Here is a tiny trained network, its code and every weight. The questions are about switching its units off for an input and a target symbol, where a switched-off unit gives its printed mean instead of its output.

import numpy as np


def w(rows, s, z=0):
    codes = np.array(rows[::2]) - 128.0
    scale = np.full(codes.shape[1], s)
    scale[-1] = z or s
    return codes * scale


def f(y):
    return y / 2 * (1 + np.tanh(0.7978845608 * (y + 0.044715 * y**3)))


def softmax(a):
    e = np.exp(a - a.max(-1, keepdims=True))
    return e / e.sum(-1, keepdims=True)


def log_softmax(a):
    a = a - a.max(-1, keepdims=True)
    return a - np.log(np.exp(a).sum(-1, keepdims=True))


def net(x, mask):
    ids = ['ΔΘΞΣγεζπτ'.index(c) for c in x.split()]
    T = len(ids)
    res = E[ids] + P[:T]
    r = res
    for j in range(2):
        rows = slice(3 * j, 3 * j + 3)
        q, k, v = (r @ M[0][rows].T for M in (Q, K, V))
        z = softmax(np.where(np.tri(T) > 0, q @ k.T / 3**0.5, -1e9)) @ v
        o = O[0][rows]
        res = res + np.where(mask[j], z, o[:, -1]) @ o[:, :-1]
    y = f(res @ A[0][:, :-1].T + A[0][:, -1])
    res = res + np.where(mask[2:6], y, B[0][:, -1]) @ B[0][:, :-1]
    return log_softmax(res[-1] @ U[:, :-1].T + U[:, -1])


Q, K, V, O, A, B = {}, {}, {}, {}, {}, {}
E = w([
[138,130,143],'Δ',
[137,59,166],'Θ',
[141,56,172],'Ξ',
[139,46,172],'Σ',
[179,50,122],'γ',
[41,245,219],'ε',
[190,239,1],'ζ',
[149,211,90],'π',
[197,218,153],'τ',
],0.0069)
P = w([
[95,128,124],'0',
[140,129,139],'1',
[153,123,140],'2',
[107,105,96],'3',
[141,165,161],'4',
[196,118,151],'5',
[108,97,83],'6',
[172,177,178],'7',
[248,122,155],'8',
[106,97,71],'9',
[143,171,159],'10',
],0.012)
Q[0] = w([
[109,193,189],'H0',
[181,185,176],'H0',
[183,116,117],'H0',
[120,174,106],'H1',
[41,164,181],'H1',
[112,1,185],'H1',
],0.027)
K[0] = w([
[54,79,119],'H0',
[96,102,61],'H0',
[159,144,87],'H0',
[113,174,103],'H1',
[46,157,182],'H1',
[136,4,174],'H1',
],0.029)
V[0] = w([
[124,94,75],'H0',
[117,56,197],'H0',
[72,67,170],'H0',
[135,8,104],'H1',
[114,151,36],'H1',
[155,69,142],'H1',
],0.016)
O[0] = w([
[98,133,94,171],'H0',
[155,250,101,150],'H0',
[88,229,148,90],'H0',
[191,225,43,249],'H1',
[192,54,68,30],'H1',
[121,197,106,252],'H1',
],0.013,0.0035)
A[0] = w([
[101,95,131,2],'N0',
[124,164,195,194],'N1',
[69,137,174,68],'N2',
[25,113,5,21],'N3',
],0.019,0.003)
B[0] = w([
[122,196,112,173],'N0',
[73,77,106,255],'N1',
[198,167,133,180],'N2',
[63,142,254,167],'N3',
],0.021,0.0094)
U = w([
[161,88,138,137],'Δ',
[96,126,84,91],'Θ',
[81,115,91,87],'Ξ',
[66,144,107,70],'Σ',
[132,221,209,69],'γ',
[254,221,55,154],'ε',
[81,44,196,122],'ζ',
[120,70,174,126],'π',
[247,39,128,253],'τ',
],0.0053,0.0055)

Each question gives the input, a string of symbols that net reads in full, and the target symbol t.
The units are the heads (3 rows each of Q, K, V and O) and the neurons (one row each of A and B). Each row of codes is followed by its name. A weight is (code - 128) times the scale printed after its matrix; where a second scale follows, it is the last column's (O, A, B and U).
mask holds one flag per unit, heads first, then neurons. A switched-off unit (its flag False) gives its mean, the last column of its rows in O or B, instead of its output. The means were averaged over made-up inputs and are rounded, as every weight is.
A unit's drop is (log p(t) with every unit on - log p(t) with that unit switched off) / (log p(t) with every unit on - log p(t) with every unit switched off).
The circuit of an input: a set's keep is (log p(t) with only the set's units on - log p(t) with every unit switched off) / (log p(t) with every unit on - log p(t) with every unit switched off). Starting from all 6 units, units are removed one at a time, each time the one whose removal leaves the highest keep (on an exact tie, the one counted first), for as long as the keep stays at least 0.8.
circuit, biggest first: the units of the circuit, biggest drop first
most important unit: the unit with the biggest drop
top k neurons: the k neurons with the biggest drops, biggest first
heads that matter: for each layer, one digit per head in row order, 1 if its drop is at least 0.15 and else 0, layers parted by /
drop of u: that unit's drop, to one decimal
input ε ζ ε Ξ ζ Δ π Σ Σ ε, target ε: most important unit : N2
input γ Σ ε Σ, target ε: circuit, biggest first : H1; N1
input Δ τ π Ξ Δ ζ Ξ Σ Δ, target τ: top 2 neurons : N1; N3
input γ Θ Ξ γ π Ξ Θ γ ζ Θ, target ζ: circuit, biggest first : N3; H0
input Σ γ Σ γ Σ ζ Σ, target ζ: circuit, biggest first : N3; H0
input Δ γ Σ γ γ Σ Ξ, target γ: circuit, biggest first : H1; N3
input γ Ξ ε Θ, target ε: circuit, biggest first : H1; N1
input Σ Σ τ Ξ, target τ: top 2 neurons : N0; N1
input Σ γ Ξ ε γ γ ε ε Σ ε, target ε: top 3 neurons : N2; N0; N3
input γ π γ γ γ Ξ Θ, target γ: circuit, biggest first : H1; N3
input ζ γ Σ γ γ Σ ζ γ γ ζ, target ζ: circuit, biggest first : N3; H1
input γ ζ γ Ξ, target ζ: heads that matter : 10
input γ γ τ γ ζ ζ Ξ, target ζ: top 3 neurons : N3; N2; N0
input Σ ζ Ξ Ξ ε Δ Ξ, target ε: heads that matter : 11
input Σ Ξ γ Δ τ τ ζ Ξ τ Σ, target τ: top neuron : N1
input π Ξ τ Θ Σ ζ ζ, target ζ: heads that matter : 00
input Σ γ ζ ζ Σ γ ε γ Θ γ, target γ: circuit, biggest first : N3; H1
input ζ γ γ Ξ, target γ: top 2 neurons : N3; N1
input Σ Σ Δ γ γ Ξ ζ Θ ζ γ, target ζ: heads that matter : 10
input ζ Θ γ γ γ Σ Δ, target γ: top 2 neurons : N3; N1
input ζ Δ ζ, target τ: most important unit : H1
input Ξ Σ π τ, target τ: top 2 neurons : N3; N1
input Θ ζ Ξ, target τ: top 3 neurons : N3; N1; N0
input γ ζ Ξ Σ π π, target τ: heads that matter : 01
input π γ γ Σ, target γ: heads that matter : 01
input Δ γ Σ Ξ Δ ζ Δ, target ζ: heads that matter : 10
input ζ Σ ζ Σ τ Θ, target τ: most important unit : H0
input γ ζ γ, target τ: circuit, biggest first : H0; N3
input π ε Σ Σ, target ε: drop of H0 : 1.6
input ε γ γ γ γ, target ε: drop of N0 : -0.1
